Below is a small trained network, with its code and all its weights. Each question gives an input and a target symbol and asks what happens when units are switched off, that is, made to give their printed mean instead of their output.

import numpy as np


def w(rows, s, z=0):
    codes = np.array(rows[::2]) - 128.0
    scale = np.full(codes.shape[1], s)
    scale[-1] = z or s
    return codes * scale


def norm(h):
    return h / np.sqrt((h * h).mean(-1, keepdims=True) + 1e-5)


def f(y):
    return y / 2 * (1 + np.tanh(0.7978845608 * (y + 0.044715 * y**3)))


def softmax(a):
    e = np.exp(a - a.max(-1, keepdims=True))
    return e / e.sum(-1, keepdims=True)


def log_softmax(a):
    a = a - a.max(-1, keepdims=True)
    return a - np.log(np.exp(a).sum(-1, keepdims=True))


def net(x, mask):
    ids = ['δζηλμξπστψ'.index(c) for c in x.split()]
    T = len(ids)
    res = E[ids] + P[:T]
    u = 0
    for l in range(2):
        r = norm(res)
        for j in range(2):
            rows = slice(3 * j, 3 * j + 3)
            q, k, v = (r @ M[l][rows].T for M in (Q, K, V))
            z = softmax(np.where(np.tri(T) > 0, q @ k.T / 3**0.5, -1e9)) @ v
            o = O[l][rows]
            res = res + np.where(mask[u + j], z, o[:, -1]) @ o[:, :-1]
        u += 2
        y = f(norm(res) @ A[l][:, :-1].T + A[l][:, -1])
        res = res + np.where(mask[u : u + 4], y, B[l][:, -1]) @ B[l][:, :-1]
        u += 4
    return log_softmax(norm(res)[-1] @ U[:, :-1].T + U[:, -1])


Q, K, V, O, A, B = {}, {}, {}, {}, {}, {}
E = w([
[110,134,127],'δ',
[136,105,94],'ζ',
[117,133,125],'η',
[132,99,92],'λ',
[67,143,104],'μ',
[100,92,111],'ξ',
[65,142,129],'π',
[239,147,116],'σ',
[131,111,250],'τ',
[52,125,124],'ψ',
],0.011)
P = w([
[95,186,159],'0',
[180,59,2],'1',
[145,104,138],'2',
[142,109,140],'3',
[137,113,143],'4',
[126,115,146],'5',
[121,125,154],'6',
[119,127,149],'7',
[113,112,131],'8',
[111,103,125],'9',
],0.0025)
Q[0] = w([
[112,134,218],'0.h1',
[135,102,148],'0.h1',
[149,211,56],'0.h1',
[95,145,157],'0.h2',
[2,154,103],'0.h2',
[201,92,57],'0.h2',
],0.0067)
K[0] = w([
[153,84,160],'0.h1',
[157,177,147],'0.h1',
[55,102,202],'0.h1',
[83,112,174],'0.h2',
[2,73,124],'0.h2',
[160,224,130],'0.h2',
],0.0085)
V[0] = w([
[141,16,254],'0.h1',
[93,86,138],'0.h1',
[107,88,216],'0.h1',
[82,81,71],'0.h2',
[148,114,138],'0.h2',
[178,180,96],'0.h2',
],0.0048)
O[0] = w([
[197,2,140,60],'0.h1',
[134,113,165,188],'0.h1',
[158,76,163,103],'0.h1',
[114,97,52,252],'0.h2',
[123,114,119,96],'0.h2',
[28,205,210,54],'0.h2',
],0.0045,0.0018)
A[0] = w([
[38,100,78,172],'0.n1',
[225,66,240,246],'0.n2',
[191,253,81,120],'0.n3',
[133,156,32,168],'0.n4',
],0.0066,0.0014)
B[0] = w([
[213,110,109,254],'0.n1',
[201,89,169,163],'0.n2',
[147,206,3,149],'0.n3',
[81,52,171,213],'0.n4',
],0.0039,0.0046)
Q[1] = w([
[182,206,179],'1.h1',
[158,66,60],'1.h1',
[250,103,126],'1.h1',
[196,1,149],'1.h2',
[101,212,134],'1.h2',
[27,193,175],'1.h2',
],0.0083)
K[1] = w([
[53,207,49],'1.h1',
[213,171,165],'1.h1',
[159,154,2],'1.h1',
[190,37,204],'1.h2',
[74,187,113],'1.h2',
[103,162,69],'1.h2',
],0.0077)
V[1] = w([
[2,61,82],'1.h1',
[109,111,124],'1.h1',
[98,132,88],'1.h1',
[2,195,173],'1.h2',
[149,203,59],'1.h2',
[126,226,207],'1.h2',
],0.0064)
O[1] = w([
[2,60,147,177],'1.h1',
[114,89,92,137],'1.h1',
[123,55,120,150],'1.h1',
[175,46,158,41],'1.h2',
[143,209,132,113],'1.h2',
[96,142,232,1],'1.h2',
],0.0055,0.0047)
A[1] = w([
[117,145,76,91],'1.n1',
[72,126,39,145],'1.n2',
[47,117,21,115],'1.n3',
[227,2,188,252],'1.n4',
],0.0055,0.0033)
B[1] = w([
[57,151,34,148],'1.n1',
[88,191,133,236],'1.n2',
[148,209,216,253],'1.n3',
[209,2,172,197],'1.n4',
],0.0046,0.0042)
U = w([
[95,126,110,117],'δ',
[156,103,118,184],'ζ',
[107,145,122,53],'η',
[80,195,202,129],'λ',
[83,167,152,23],'μ',
[98,136,71,62],'ξ',
[191,49,188,253],'π',
[113,209,154,52],'σ',
[252,211,99,151],'τ',
[103,72,82,62],'ψ',
],0.013,0.0054)

Each question gives the input, a string of symbols that net reads in full, and the target symbol t.
The units are the heads (3 rows each of Q, K, V and O) and the neurons (one row each of A and B). Each row of codes is followed by its name. A weight is (code - 128) times the scale printed after its matrix; where a second scale follows, it is the last column's (O, A, B and U).
mask holds one flag per unit, layer by layer, with each layer's heads first. A switched-off unit (its flag False) gives its mean, the last column of its rows in O or B, instead of its output. The means were averaged over made-up inputs and are rounded, as every weight is.
A unit's drop is (log p(t) with every unit on - log p(t) with that unit switched off) / (log p(t) with every unit on - log p(t) with every unit switched off).
The circuit of an input: a set's keep is (log p(t) with only the set's units on - log p(t) with every unit switched off) / (log p(t) with every unit on - log p(t) with every unit switched off). Starting from all 12 units, units are removed one at a time, each time the one whose removal leaves the highest keep (on an exact tie, the one counted first), for as long as the keep stays at least 0.8.
units of the circuit, in order: the units of the circuit, biggest drop first
most important unit: the unit with the biggest drop
top k neurons: the k neurons with the biggest drops, biggest first
top k neurons in layer l: the k neurons of layer l with the biggest drops, biggest first
heads that matter: for each layer, one digit per head in row order, 1 if its drop is at least 0.15 and else 0, layers parted by /
drop of u: that unit's drop, to one decimal
input μ λ π λ τ ψ π, target τ: heads that matter -> 01 / 11
input τ δ λ λ ξ σ λ, target τ: top neuron in layer 1 -> [1.n3]
input μ μ δ δ ψ σ π ξ, target τ: units of the circuit, in order -> [1.h1, 0.h1]
input δ λ σ μ, target λ: units of the circuit, in order -> [1.h2, 1.n3]
input λ λ σ η, target τ: heads that matter -> 01 / 10
input δ σ δ, target τ: heads that matter -> 00 / 10
input σ δ δ δ τ ξ, target π: heads that matter -> 10 / 01
input ξ τ μ ψ σ σ τ ζ, target π: heads that matter -> 00 / 01
input ξ ξ ζ ξ π σ τ ζ, target π: units of the circuit, in order -> [0.h1, 1.n4]
input ζ σ ξ τ λ, target π: units of the circuit, in order -> [1.h2, 1.n4, 0.h1]
input ζ τ μ ψ, target τ: units of the circuit, in order -> [1.h1, 0.n4]
input δ σ η π δ η τ η, target π: units of the circuit, in order -> [0.h1, 0.n3, 1.n4]
input ψ π τ δ δ ζ τ σ, target π: heads that matter -> 11 / 10
input ζ δ δ ξ λ π π τ λ, target π: units of the circuit, in order -> [1.h2, 0.h1, 1.n4]
input λ μ ξ τ δ τ π π, target τ: top neuron -> [0.n2]
input ξ τ λ δ, target π: top 2 neurons -> [0.n3, 1.n4]
input ξ σ ζ η, target τ: top 2 neurons -> [1.n3, 0.n2]
input ψ ζ τ τ δ λ δ τ ξ, target π: top 2 neurons in layer 0 -> [0.n3, 0.n1]
input σ ζ ξ μ σ λ ξ, target τ: drop of 1.h1 -> 0.6
input π σ π, target π: most important unit -> 1.h2
input μ π η τ δ μ, target τ: drop of 0.n2 -> 0.2
input π λ ξ τ δ ξ τ ξ δ, target π: drop of 0.h1 -> 0.4
